Each row comes from the steps of one walk. Every step used is in the known rows, and no mark comes twice. Write the walk behind each row, first mark first.
Each row is shifted at random along 4 fixed directions that mean nothing.
Known rows
pamozed, fozi, satuf, zesub, ziber, tabov, rokem: |  121 | -102 |  241 |  357 |  -88 |   41 |  179 |  -49 |  117 |  -34 | -113 |  300 |  206 |  -90 | -102 |  -44 |   81 | -165 |  -78 |  -67 |  -74 |   58 | -174 |  145 |  235 | -116 |  -58 |  258 | -481 | -439 | -246 |  122 |  137 | -161 | -127 |  -66 | -107 | -114 |  -67 |  136 |  128 |  -23 |
pamozed, vezap, satuf, zesub: | -300 |   43 | -171 | -107 | -127 |   73 |  145 |  157 |  -57 |  -34 | -156 |  -78 | -113 | -180 |   83 | -180 |   -2 |  211 |  116 |  -83 |  -95 |   46 |  -10 |    7 |  -93 |  241 |   41 |   49 |  436 |  249 |   63 | -349 | -268 |   82 |  145 |    6 |  157 |  103 |  258 |  -50 |  -92 | -205 |
tabov, rokem, vezap, satuf, zesub, vodif, ziber, pamozed: |   79 |  -70 | -102 |  -43 |    9 |  124 | -214 |  103 |   44 |  101 |  304 |   75 |  146 |   -5 |   46 |   83 | -110 |  -88 |    2 |  279 |   41 |  -17 |  124 | -246 |  -77 | -172 |  199 | -153 |  -37 |  -52 |   37 |   74 |   94 |  -19 |  178 |  131 |  -87 | -110 |   41 | -123 | -156 |  124 |
satuf, zesub, pamozed, fozi, rokem: |  116 |  215 |  -50 | -223 |   62 |  -93 |   45 |  206 |  -34 |  121 |  -82 |    6 |  104 | -316 |  -37 | -178 |  -66 |  230 |   84 |  -41 |    5 | -110 | -161 |  -77 |   45 |  193 |  203 |  -48 |  109 |  239 |  -28 |   34 |  110 |  -36 |  -74 |  226 | -136 |  184 |  130 | -173 |  -12 |   52 |
rokem, vezap, satuf, zesub, pamozed: |   98 | -162 |  -66 |   15 |  136 |   -7 | -234 | -330 |   18 |  143 |  -31 |  276 |  128 |  245 |  -52 |  261 |   79 |   26 |  124 |  192 |  139 |  308 |  -79 | -213 |   22 | -194 |  -33 | -168 | -412 | -212 |  -58 |  135 |  156 |   14 |   77 |  264 |  182 | -347 |   -8 |  131 |   34 |   -2 |
vezap, tabov, rokem, fozi, pamozed: | -159 |  197 |  -21 |  -27 |  -66 |  199 |  127 |  436 | -170 | -208 | -190 | -366 |  -80 | -278 |  -57 | -180 |   32 | -292 |  -77 |    6 |   47 | -439 |  190 |  291 |  256 |  115 | -187 |  189 |  351 |  -94 |    2 | -342 |  -89 |   14 |  184 | -433 |   28 |  179 | -126 |  198 | -307 |  180 |
vodif, zesub, pamozed, fozi, satuf: |   25 |  158 |  119 |   19 |  -47 |  -58 |  111 | -165 |  -75 |   35 | -111 | -116 |  202 |  115 |   50 |  -23 |   94 |  155 |  110 |   27 |  -23 |  -79 |   13 |  177 |  242 |  122 |  -64 |  139 |    8 |  -44 | -128 |   73 |   42 | -145 |   15 |  100 |   35 | -136 |   84 | -146 |  270 |   34 |
fozi, satuf, zesub, pamozed, vezap: |   20 |  146 | -131 |  -50 |   93 |  -52 |  -49 |  -37 |   41 |   81 |  -56 | -136 |  137 | -226 |   26 | -195 |   22 |  174 |  287 |   10 |  177 |   36 | -127 |   23 |  -51 | -133 |    6 |  -38 |  149 |  -29 |   -1 |  -10 |  184 | -240 |  -15 |   94 |    4 |    4 |  271 |  -93 |  -29 |    9 |
fozi, rokem, tabov, ziber, pamozed, zesub, satuf: |  306 |   46 |   82 |    7 |   50 |   47 |   -4 |  -34 |   63 |  206 |  -45 |  106 |   71 |   87 |  -84 |  193 |   58 | -120 |  -42 |  -41 |   48 |  -65 |  -18 |  196 | -125 | -146 |  -26 |  -78 | -243 | -107 |   80 |  136 |  304 |   16 | -110 |  -83 | -123 |   -1 |  -32 |  126 |   56 |   77 |
pamozed, zesub, ziber, vezap: | -125 |  108 |   98 |   46 |  -12 |  153 | -152 | -142 |  128 |   45 | -306 |  -66 |   71 |   11 |   13 |  -20 |   10 |  100 |   48 |  200 |   99 |  105 |  180 |   46 | -126 |  234 |   82 |  -93 | -186 |  -66 |  112 |   48 |  125 | -102 |  -76 |  138 |   66 |   96 |   21 |   58 |  161 | -135 |
rokem, tabov, vezap, satuf, zesub, pamozed, vodif: |  292 | -132 | -144 |   72 |   53 | -287 | -163 | -364 |  317 |  188 |  106 |  194 | -311 |  564 |  -72 |  236 |  -54 | -197 |   28 |    2 |   52 |  136 | -103 | -269 |  -52 | -104 |   88 | -495 | -242 |   61 |   38 |  268 |  166 |   12 |  -75 |  277 |   26 | -276 | -254 |  241 |   82 |  108 |
fozi, satuf, zesub, ziber: |   28 | -110 |  105 |  158 |   29 |   41 | -228 | -166 |  167 |  164 |  -96 |  238 |  237 | -172 |  -21 |  -77 |   76 |   82 |  127 |   64 |  214 |  249 | -198 |  -51 | -132 | -365 |  -60 |   18 | -296 | -289 |  110 |  238 |  257 | -201 | -124 |  141 |   -9 |  -70 |   79 |  -52 |   -8 |  -81 |
pamozed, fozi, rokem, vezap, satuf: |  271 |  528 | -397 |   15 |  -60 |  169 |  348 |   50 |   18 | -127 |   -9 | -145 | -185 |  110 | -144 |  -69 |  -34 | -122 |   94 | -244 |  -38 | -337 |  -66 |  -47 |  -47 |  126 |   10 |  -38 |  -22 |  -54 | -104 |  -54 |   50 | -214 | -104 |   71 | -169 |  309 |  167 |  158 |   24 |   67 |
pamozed, vezap, satuf, zesub, ziber, tabov: |  -33 |  159 | -358 |  -55 |  -12 |  -87 |  101 | -133 |  192 |   -9 |  -61 |  -77 | -218 |  287 |   12 |  -72 |  -78 |   53 |  230 | -146 |  -82 |  127 |  -37 |  -40 | -123 |  181 |  -77 |  -82 |  110 |  100 |   21 | -166 | -122 | -136 |  -85 |  171 |   89 |  -15 |  -61 |  213 |   25 | -125 |
vodif, vezap, satuf, zesub: |   -3 |  461 | -460 |  -54 |  -63 |  -27 |  195 | -302 |   72 |  -47 |  -84 | -255 | -351 |  375 |  129 |  -25 |  220 | -104 |  183 | -121 |  -34 |  -46 |   58 |  146 |   41 |  101 | -194 |   38 |   89 |   11 |  -73 | -301 | -257 |   -4 |   19 |   68 |  292 | -164 |  145 |  276 |   45 | -143 |
vodif, zesub, ziber, vezap, tabov: | -126 |  269 |   28 |  -77 |  -36 |    9 | -135 | -252 |  142 |   23 | -218 | -236 |   43 |  266 |   41 |  -43 |   24 |   47 |   80 |   64 |    9 |   32 |  189 |  122 |  -56 |  137 |  -50 |   33 |   21 |  -61 |  173 |   79 |  -22 |  -80 |  -66 |  155 |   12 |  -11 | -154 | -101 |   80 |  -80 |
satuf, zesub, vodif, vezap, tabov, ziber: |    0 |  365 | -225 | -133 |  -15 | -192 | -101 | -239 |  147 |   17 |  -19 | -180 | -153 |   16 |  155 | -122 |   69 |  -86 |  182 |   27 |  162 |  -73 |  129 |  172 |  -18 |  301 |  -55 |  -61 |  134 |  120 |  -28 | -141 | -107 |   16 | -144 |  135 |   88 |  -17 |  -90 |  112 |   11 |   49 |
pamozed, fozi, satuf, zesub, vodif, ziber, vezap, tabov, rokem: |  -83 | -161 |  304 |  182 | -170 |  -96 |  336 |  219 | -128 |  -80 |  101 |  216 |  -27 | -187 |   46 |  -12 |  -72 |   25 | -297 | -238 | -331 |  146 | -208 |   28 |  104 |  147 |  164 |  198 |   77 |  120 |  -70 |  -54 | -248 |  281 | -180 | -258 | -140 |   87 |   96 | -193 |  127 | -112 |
tabov, rokem, vezap, satuf: |   60 |  -25 |  -70 |  102 | -126 |  104 |  169 |  -23 |  -70 |  132 |   99 |  179 | -110 |  363 |   53 |  311 |   15 | -388 |  -73 |    9 | -116 |   68 |  -29 |  -85 |  258 |   21 | -113 |   78 | -248 | -233 |  -81 |  -99 |  -63 |  113 |  170 | -102 |  156 | -311 |   57 |  350 |  -68 |    8 |
vezap, satuf, zesub, vodif, ziber, pamozed, fozi: |  215 |  215 | -306 |  100 |   15 |  -45 |  156 | -202 |  144 |    9 |   55 | -232 |  -68 |  178 |  139 |    2 |  134 |  -54 |  156 |  -28 |   61 |  -22 |   19 |  136 |   41 |  -22 | -385 |   21 |  -74 |  -96 | -291 |  -64 | -166 | -306 |  -76 |  104 |  252 |  -67 |  106 |  202 |  202 |  -15 |
zesub, ziber, tabov, rokem: | -163 | -300 |  462 |  237 | -105 |  193 |   62 |    0 |    8 |  -53 |  -84 |  296 |   34 |  107 |   26 |   51 |   92 | -223 | -271 |  -54 |  -54 |  205 |  192 |  280 |  257 |  106 | -300 |  371 | -309 | -272 |  191 |  -60 |  -87 |  190 |   32 | -252 |   34 |  -41 | -270 |  171 |   73 |  -95 |
ziber, pamozed, vezap, satuf, zesub: |    2 | -200 | -110 |   63 |   75 |  145 | -230 |    0 |   52 |  158 |  -44 | -102 |  138 |  -10 | -121 |  -35 |  -26 |   74 |   79 |  164 |   49 |   -5 |  -20 |   40 | -159 | -277 |   49 |  -72 |   48 |  -42 | -131 |  -26 |   73 | -169 |  247 |  330 |  -78 | -130 |  205 |   23 |  -77 |   44 |
rokem, fozi, satuf, zesub, pamozed, vezap, tabov: | -175 |  -54 |   -7 | -203 |  129 |  -53 |  -68 |  265 | -156 | -189 |    7 |  -98 |   82 | -471 | -155 | -280 |  -44 |  332 |  158 |   17 |  139 | -183 |  -87 | -226 | -173 |  -64 |  204 | -187 |  356 |  263 |   73 |  115 |   73 |  -82 |    2 |  -83 |  -89 |  325 |  -28 | -215 | -146 |   -1 |
ziber, pamozed, vodif, vezap, tabov, rokem: |   11 | -447 |  139 |  235 |  -52 |   62 | -155 |   -9 |  -69 |  147 |  172 |  107 |  -42 |  275 |  -19 |  265 |   16 | -212 | -243 |  106 |  -79 |   78 |   -8 |  214 |   42 | -192 |   93 |   36 |  -69 | -151 | -129 |  -60 |    7 |  161 |  201 |   78 | -203 | -428 |   57 |  154 |    6 |  142 |
rokem, fozi, pamozed, vezap, satuf, zesub: |  -97 | -464 |  130 |  -33 |  -93 |  -48 |   47 |   76 | -255 |  103 |   22 |  378 |    3 |  -99 |  -62 |  177 |  -53 |  339 | -171 | -152 | -200 |  128 | -364 | -251 |    4 |    1 |   54 |  -23 | -215 |  256 |  -34 |  122 |  -58 |  180 |   54 |  -48 |  102 |  -21 |   18 |  -25 |   31 |  -84 |
fozi, rokem, vezap, satuf, zesub: |  -82 |   95 |   34 | -224 |  -16 |  113 |  209 |  349 | -307 |   86 |   16 |  243 |   31 | -228 |  111 |   90 |   56 |  140 | -112 | -186 | -120 |  110 | -145 |  -31 |  -41 |   62 |   98 |  162 |  225 |  173 |  255 | -175 | -135 |  354 |   65 | -207 |  -11 |  156 |  327 | -185 | -191 |  -64 |
satuf, zesub, ziber, vezap, tabov, rokem, fozi, pamozed: | -182 | -268 |  340 |  -69 |   56 |    0 | -248 |   49 |   45 |  149 | -245 |  250 |  327 | -347 |  -14 |   52 |   10 |  115 | -182 |  171 |  -51 |  229 |  -51 |  -13 |   45 |  -49 |  117 |   88 | -398 | -158 |   53 |   96 |  133 |  156 |   52 |   21 |   12 | -121 | -138 |  -96 |  -70 |  -78 |
zesub, vodif, ziber, tabov, vezap, satuf: |   40 | -156 |   10 |  109 | -102 |   18 | -163 |  -82 |   76 | -152 |  366 |   93 | -227 |  156 |  134 |  -51 |  -56 |   67 | -108 |    1 |  130 |  132 |  248 |  -68 | -296 |  100 |  -65 | -169 |  159 |  215 |  192 |  140 | -107 |   99 | -152 |   28 |  -78 |  207 | -201 | -204 |  119 |  103 |
rokem, tabov, vezap, satuf, zesub: |  135 |  258 | -287 |  -85 |    6 |  -71 | -135 |  -97 |  285 |   16 |  -13 | -174 | -336 |  154 |  -64 | -200 |  -36 | -132 |  155 |   -1 |  168 | -209 |   79 | -220 | -145 |  -35 |  108 | -407 |  284 |  253 |  208 |   81 |    6 |  -76 |   30 |  184 |   30 |  198 |  -76 |    6 | -218 |   53 |
rokem, fozi, satuf, zesub, ziber, vezap, tabov: |  -72 |  123 |  -71 |  -51 |  116 |  -59 |   58 |  -61 |  -24 | -167 | -113 | -211 |  -20 | -137 | -111 | -126 |   85 |   24 |  145 |  -56 |  134 | -136 |  -36 |  -28 |  -36 |  -70 | -115 |  -50 |  -46 |  -92 |  -99 |  110 |   43 | -191 |  -75 | -160 |  105 |  156 |  -89 |  161 |  -29 |  -74 |
ziber, vezap, tabov, rokem, fozi, satuf, zesub: |  -60 |  -83 |   99 |  -65 |  102 |    5 | -157 |  173 |   19 |    1 | -206 |  -88 |   22 |  -72 | -157 |   90 |  -17 | -125 | -120 |  115 |  -62 |  126 |  -43 |   -9 | -123 | -147 |  211 | -136 |  -45 | -186 |  -44 |   98 |  176 |   91 |   26 | -121 | -158 | -106 | -129 |   46 | -256 |   58 |
fozi, rokem, vezap, satuf, zesub, pamozed, vodif, ziber: |  -11 |  215 | -124 | -164 |   56 |  160 |  146 |  154 | -195 |  -35 |   31 |  -44 |  134 | -213 |  150 |   58 |  109 |  129 |   22 |   -1 |   47 |  -52 |  143 |  159 |  -19 |   22 |   -7 |  139 |   91 |  -87 |   56 | -252 |   57 |   81 |  125 | -192 |   78 |   33 |  317 | -105 |   -9 |   17 |
vodif, ziber, pamozed, vezap, tabov, rokem, fozi: | -111 | -211 |   -8 |  227 | -173 |  177 |  -45 |   42 |  -77 |  -48 |  133 |  -82 | -111 |  117 | -108 |  -67 | -140 |  -38 | -197 |   44 | -112 | -163 |  204 |   70 |  -94 | -116 |   44 |  107 |   20 |   28 |  -73 | -132 | -104 |  106 |   80 |  -25 |   75 |   -3 |  -76 |   62 |   60 | -100 |
tabov, ziber, pamozed, fozi, rokem, vezap, satuf: |  121 |  112 |   31 |   52 |  -50 |   85 |  205 | -159 | -111 |  -31 |   95 | -207 | -192 |  166 |   -4 |  127 |  -82 | -153 | -129 | -234 | -132 | -201 |   57 |  136 |   44 |   62 | -270 |  278 |   84 |  248 |  -39 | -191 | -304 |   49 |  -73 |  -36 |   72 |  246 |  247 |    3 |  166 | -128 |

Which walk is each row?
| -482 |  -77 |  434 | -114 |  -41 |   37 |  137 |  215 | -169 |  -53 | -342 |  -11 |  193 | -525 |  151 | -123 |  154 |   25 | -211 |   35 | -117 |   68 |  164 |  290 |  304 |  319 |  -60 |  413 |   54 |  -32 |   20 | -314 | -293 |  355 |  181 | -352 |  248 |   39 |   53 |  -52 |  -72 | -253 |	satuf, zesub, ziber, vezap, tabov, rokem, fozi
|  -99 | -146 |  190 |   -1 |   83 |   -8 | -202 | -161 | -130 |  -43 |  -38 |   37 |   23 |  109 |  -55 |  148 |  -57 | -120 |  -31 |  102 |   78 |  113 |  127 |   24 |    8 |   53 |  -19 |   13 |   30 |   35 |  109 |  -79 |  -70 |  287 |  -14 |  -42 |   25 |  -37 | -142 |    8 |  -43 |  -13 |	rokem, vezap, tabov, ziber, pamozed, zesub, satuf
| -204 |   47 |   51 |  153 | -164 |  346 |    2 |   47 | -103 | -221 | -203 | -390 |  -25 | -186 |    1 | -133 |   76 |  -45 | -220 |  122 |  -12 | -221 |  427 |  365 |   20 |  -32 | -135 |  260 |  -27 | -235 | -109 | -291 |  -32 |   66 |  178 | -360 |  258 |   70 |   40 |   -2 |  -27 | -107 |	vodif, ziber, vezap, tabov, rokem, fozi, pamozed
|  -40 | -225 |    4 |   60 |   56 | -175 |  -19 |  -51 |  -85 |  -65 |  167 |   81 |    5 |  -38 |  -98 |   -7 |  -27 |  117 |   36 |  -39 |   33 |   -2 | -140 | -125 | -115 | -143 |   38 | -119 |  -68 |   51 | -144 |  185 |   11 |  -34 | -116 |  -71 |   26 |  -11 | -159 |   89 |   84 |  -14 |	rokem, fozi, satuf, zesub, vodif, ziber, pamozed, vezap, tabov
|   41 |  218 |  -15 |  156 |   -5 |   53 |  135 |  -21 |  137 | -151 | -186 | -140 |   46 | -184 | -133 | -212 |    6 |  -40 |   43 | -101 |   -2 |  -96 |  -77 |   81 |   -6 |  -23 |   16 |   63 |  -74 | -189 | -118 |   13 |   60 | -215 | -153 |    9 | -149 |  191 |   59 |   -6 |   56 |  -45 |	pamozed, fozi, satuf, zesub, ziber, vezap, tabov
|  194 |   72 | -179 |   89 |   73 |  -80 |  131 | -199 |  103 |   -7 |  -71 | -155 |   -7 |  215 |  159 |   67 |  211 |  -23 |  170 |   25 |   84 |  112 |   50 |  279 |  200 |  -46 | -452 |  134 | -161 | -251 | -298 | -117 |  -33 | -283 |  -48 |  -35 |  355 | -283 |   -1 |  260 |  185 |  -26 |	vezap, satuf, zesub, pamozed, vodif, ziber, tabov
|  -12 |  354 |    9 | -145 |  -16 |  -97 |  363 |  -89 | -210 |  -21 |  -65 | -218 |  109 |  186 |  165 |   58 |  110 |  136 |   87 | -103 | -161 | -123 |   75 |  226 |  351 |  331 | -134 |  237 |  164 |   92 | -118 | -156 | -183 |    3 |   62 |  -54 |  147 |  -87 |  179 | -109 |  282 |   -2 |	vodif, zesub, pamozed, fozi, rokem, vezap, satuf
|  -24 | -100 |    8 | -116 |  -92 |   41 |  114 |  276 | -173 |   18 |  246 |   96 |   -3 |  -84 |  102 |  153 |  -61 |   50 | -142 |   35 | -170 | -125 |  -44 | -190 |   65 |  118 |  141 |  -81 |   20 |  202 |   27 |   19 |  -47 |   90 |  133 | -183 |  -45 |   17 |   43 |  -60 |  -26 |  109 |	tabov, rokem, fozi, pamozed, zesub, vodif, vezap, satuf
|   40 | -121 |   99 |   31 |   34 |  -65 | -109 |  -72 |  162 |   -2 |  -70 |  110 |  -87 |    5 | -100 |  -43 |   28 |  -48 |  -66 |   78 |   51 |  -44 |   65 | -154 |   22 |  -69 |  152 | -287 |    8 |  123 |   98 |  107 |   51 |  120 |  118 |   92 |   24 |   15 | -107 |  -69 |  -16 |   43 |	rokem, tabov, vezap, satuf, zesub, pamozed, fozi
|  103 |  -84 |  -52 |   92 |  -94 | -105 |  -79 | -277 |  180 |   41 |  205 |  100 |  -17 |  496 |  189 |  212 |   -1 |  -56 |  102 |   76 |   19 |  165 |   66 |   59 |   26 |  106 |  -19 |  -33 | -134 | -195 |   -3 |  128 |   61 | -192 |  -94 |  113 |  -77 | -344 | -172 |   50 |  136 |   54 |	pamozed, vodif, zesub, ziber, tabov, rokem, vezap, satuf
|  122 |   94 |   83 |  -29 |  100 | -117 |  181 |  137 |    0 | -174 |  -59 |   53 |  -65 |   40 |   38 |  -86 |   58 | -140 |  -56 | -156 |  -73 |   18 |   30 |  147 |  205 |   98 | -126 |  226 |   72 |  -30 |  -93 |  -39 |  -64 |   27 |  -39 | -141 |  -71 |   67 | -167 |    4 | -107 |  148 |	ziber, tabov, vezap, satuf, zesub, pamozed, fozi, rokem
|   -7 |  161 |   76 | -209 |  157 |  186 |  -12 |  274 | -167 | -234 |  -27 | -234 |  118 | -401 | -174 | -155 | -117 |  219 |  -41 |   39 |   82 | -311 |  223 |  -14 |  -69 |  137 |  166 |  -84 |  317 |  256 |  174 | -103 |  151 |   40 |   64 |   14 | -286 |  455 |   99 | -363 |   76 |  158 |	zesub, pamozed, fozi, rokem, vezap, tabov, ziber
| -114 |   58 |  -57 | -112 |   -2 |   96 |   46 |  257 |  -50 | -108 |  221 | -188 |   96 | -297 |   45 | -137 |  -23 |  -42 |   36 |  118 |   18 | -331 |  130 |  -72 |   16 |  -48 |  178 |    4 |  189 |    3 |  -11 |  -36 |   26 | -132 |  207 | -151 | -130 |   98 |  119 |  -94 | -147 |   43 |	tabov, rokem, fozi, satuf, zesub, ziber, pamozed, vodif, vezap
|  197 |  173 | -260 |   78 |  142 |   11 | -278 |   78 |  223 |  -90 |   47 | -283 |   72 |   17 | -200 |  -98 |  -62 | -341 |  149 |  265 |  256 | -320 |  159 |   44 |  -94 | -317 |  -26 | -225 |  -90 | -378 | -161 |  134 |  339 | -368 |  -66 |   18 | -165 |  -70 | -437 |  292 | -173 |  335 |	vezap, tabov, rokem, fozi, satuf, zesub, vodif, ziber, pamozed
|  103 |  246 | -117 |   -7 |   52 |  -41 | -124 | -134 |  108 | -127 |  -71 | -539 | -150 |  186 |  -30 |  -63 |  -49 | -273 |  133 |   -1 |  172 | -274 |  228 |  327 |  -58 |   33 | -324 |   57 |  325 |   -9 |  -16 | -130 |  -53 | -182 | -151 |  -28 |  -64 |  114 | -227 |  108 |  -33 |  114 |	vezap, tabov, ziber, pamozed, vodif, zesub, satuf
|  257 | -108 | -102 |  -26 |  189 | -102 | -546 |  -41 |  285 |   67 |  199 |  128 |  227 | -205 |  -90 | -211 | -160 |  301 |  254 |  228 |  318 |  149 | -145 | -359 | -452 | -502 |  354 | -368 |   -5 |  -24 |  154 |  483 |  540 | -376 | -211 |  402 | -361 |   55 |  -60 | -448 | -142 |  179 |	fozi, satuf, zesub, pamozed, vodif, ziber, tabov, vezap
|   40 |   57 |  -45 |   30 |   88 | -183 |   81 |  -26 |   21 |  133 |  -40 |  -10 |  102 |  -12 |   42 |   22 |    8 |  -65 |  157 |  -46 |    9 |  142 | -197 |  101 |  150 | -111 |  -71 |   60 |  -29 | -173 | -100 |  -72 |  131 |  -98 |  -60 |  -61 |   45 | -255 |   93 |  152 |   24 |   49 |	fozi, satuf, zesub, pamozed, vezap, tabov, rokem
| -285 |    7 |  123 |  -27 |   17 |  124 |  210 |  -39 | -240 | -122 |  -64 |  -74 |   97 | -167 |  159 |  -31 |  150 |   51 |  -30 |  -17 |  -50 |   44 |  157 |  141 |  288 |  168 | -180 |  317 |  161 |   50 |  -11 | -379 | -428 |  226 |  269 | -168 |  311 |   32 |  337 |  -80 |   20 | -208 |	rokem, vezap, satuf, zesub, ziber, pamozed, fozi
| -136 |   36 |  -60 |    2 |   -9 |  -77 |   65 | -159 |   63 |  -25 |  -24 |  -69 | -150 |   76 |  207 |   59 |   24 | -175 |  -57 |  -41 |  -15 |   39 |   90 |  -92 |   64 |   91 | -190 |  130 |   30 |   14 |  -70 | -143 | -263 |   58 |  157 |   97 |  210 |  -27 |  176 |   43 |   46 |  -67 |	tabov, vezap, satuf, zesub, ziber, pamozed, vodif
|   -9 | -116 |   64 |  -30 |   77 | -157 |  -28 |  -37 |  -14 | -103 |   82 |  182 |  -29 |  -83 | -106 | -102 |  -18 |   93 |   64 | -105 |   81 |    0 | -185 | -297 |  -90 | -117 |   35 |  -80 | -114 |   77 |   18 |  333 |   51 |  -85 | -153 |  -26 |  -23 |  183 | -200 |  -11 |  -57 |  -52 |	rokem, fozi, satuf, zesub, ziber, tabov, vezap
|  150 |   87 | -182 | -172 |  -46 |  179 | -156 |  238 |   34 |  -17 |  156 | -207 |  218 | -280 |  -23 | -103 |  -83 |   57 |  152 |  231 |  155 | -433 |   77 | -186 | -109 |  -83 |  154 | -194 |   19 |  -84 |  -58 |  242 |  371 | -392 |  193 |   32 | -255 |  134 |  -11 | -183 | -222 |  244 |	tabov, rokem, fozi, pamozed, vodif, zesub, satuf
